Below is a small trained network, with its code and all its weights. Each question gives an input and a class and asks what happens when units are switched off, that is, made to give their printed mean instead of their output.

import numpy as np


def w(rows, s, z=0):
    codes = np.array(rows[::2]) - 128.0
    scale = np.full(codes.shape[1], s)
    scale[-1] = z or s
    return codes * scale


def f(y):
    return np.maximum(y, 0)


def log_softmax(a):
    a = a - a.max(-1, keepdims=True)
    return a - np.log(np.exp(a).sum(-1, keepdims=True))


def net(x, mask):
    res = np.array(x, float).reshape(1, 3) / 4 @ E
    y = f(res @ A[0][:, :-1].T + A[0][:, -1])
    res = res + np.where(mask, y, B[0][:, -1]) @ B[0][:, :-1]
    return log_softmax(res[-1] @ U[:, :-1].T + U[:, -1])


A, B = {}, {}
E = w([
[54,97,164,59,58,74],'x0',
[154,127,250,102,195,108],'x1',
[60,102,119,228,175,72],'x2',
],0.012)
A[0] = w([
[163,157,127,63,70,166,172],'n1',
[167,118,204,121,202,136,153],'n2',
[141,143,191,102,199,96,90],'n3',
[102,88,122,163,158,87,78],'n4',
[101,65,120,190,166,81,50],'n5',
[37,107,121,192,137,129,170],'n6',
[150,123,213,121,154,100,94],'n7',
[94,118,146,212,135,30,78],'n8',
[156,146,176,138,180,131,90],'n9',
[48,107,168,134,84,93,128],'n10',
[52,122,98,153,207,94,173],'n11',
[77,133,100,145,175,75,92],'n12',
[118,154,62,176,35,131,102],'n13',
[132,85,174,98,154,105,178],'n14',
[192,161,103,197,191,192,57],'n15',
[162,150,193,135,134,106,103],'n16',
[104,121,130,79,103,73,71],'n17',
[191,118,136,28,108,212,42],'n18',
[160,133,111,110,105,91,254],'n19',
[48,86,164,81,57,82,89],'n20',
[189,173,114,190,160,149,112],'n21',
[168,193,124,56,73,164,104],'n22',
[120,129,8,128,90,134,117],'n23',
[162,143,109,147,157,123,224],'n24',
[136,127,37,112,95,153,103],'n25',
[137,118,59,161,98,134,104],'n26',
],0.013,0.012)
B[0] = w([
[154,71,162,142,159,116,239],'n1',
[75,140,137,153,99,106,248],'n2',
[55,176,167,168,87,139,205],'n3',
[179,116,196,142,137,186,178],'n4',
[193,131,187,146,126,219,196],'n5',
[151,84,144,137,127,121,247],'n6',
[71,156,155,164,70,134,201],'n7',
[176,100,173,137,127,173,224],'n8',
[81,158,147,146,96,160,183],'n9',
[128,133,100,85,163,141,211],'n10',
[153,68,164,141,153,122,250],'n11',
[156,101,153,136,124,156,186],'n12',
[82,184,175,165,80,120,215],'n13',
[97,120,113,134,92,85,214],'n14',
[99,171,68,3,212,254,232],'n15',
[90,152,167,148,84,112,180],'n16',
[111,139,130,92,179,193,168],'n17',
[197,98,194,171,138,227,216],'n18',
[119,53,99,144,153,3,239],'n19',
[75,181,53,21,214,205,228],'n20',
[110,132,75,91,162,145,222],'n21',
[163,76,187,136,152,149,219],'n22',
[73,169,146,165,85,118,231],'n23',
[120,71,56,94,178,43,235],'n24',
[85,146,158,168,104,140,200],'n25',
[65,160,144,170,94,155,191],'n26',
],0.012,0.013)
U = w([
[55,168,157,192,68,127,112],'0',
[117,142,91,37,164,166,136],'1',
[230,86,187,171,126,159,72],'2',
[124,60,90,140,138,3,244],'3',
[159,175,122,136,91,138,103],'4',
[152,144,93,131,100,76,100],'5',
],0.016,0.011)

Each question gives the input, the list of numbers given to net, and the class t.
The units are the neurons (one row each of A and B). Each row of codes is followed by its name. A weight is (code - 128) times the scale printed after its matrix; where a second scale follows, it is the last column's (A, B and U).
mask holds one flag per neuron, in row order. A switched-off neuron (its flag False) gives its mean, the last column of its row in B, instead of its output. The means were averaged over made-up inputs and are rounded, as every weight is.
A unit's drop is (log p(t) with every unit on - log p(t) with that unit switched off) / (log p(t) with every unit on - log p(t) with every unit switched off).
The circuit of an input: a set's keep is (log p(t) with only the set's units on - log p(t) with every unit switched off) / (log p(t) with every unit on - log p(t) with every unit switched off). Starting from the 12 units with the biggest drops (on a tie, the unit counted first), units are removed one at a time, each time the one whose removal leaves the highest keep (on an exact tie, the one counted first), for as long as the keep stays at least 0.8.
units of the circuit, in order: the units of the circuit, biggest drop first
k most important neurons: the k neurons with the biggest drops, biggest first
drop when u is switched off: that unit's drop, to one decimal
input [5,6,-8], class 2: units of the circuit, in order => (n18)
input [-7,-1,8], class 2: 3 most important neurons => (n20 n5 n11)
input [-8,8,8], class 0: 4 most important neurons => (n3 n2 n7 n9)
input [-8,6,-8], class 1: 2 most important neurons => (n15 n21)
input [-2,-4,-3], class 0: 2 most important neurons => (n23 n25)
input [5,-1,5], class 1: 3 most important neurons => (n20 n10 n18)
input [4,2,1], class 1: 2 most important neurons => (n20 n24)
input [-7,-3,7], class 1: 4 most important neurons => (n15 n21 n18 n24)
input [1,4,5], class 2: 2 most important neurons => (n8 n23)
input [-3,-2,-4], class 2: 2 most important neurons => (n20 n18)
input [-3,-3,-1], class 3: 2 most important neurons => (n20 n3)
input [-4,-6,-5], class 0: drop when n23 is switched off => 0.1
input [-3,2,-2], class 3: drop when n20 is switched off => 0.5
input [8,5,7], class 1: units of the circuit, in order => (n20)
input [-1,1,-5], class 2: drop when n18 is switched off => 0.9
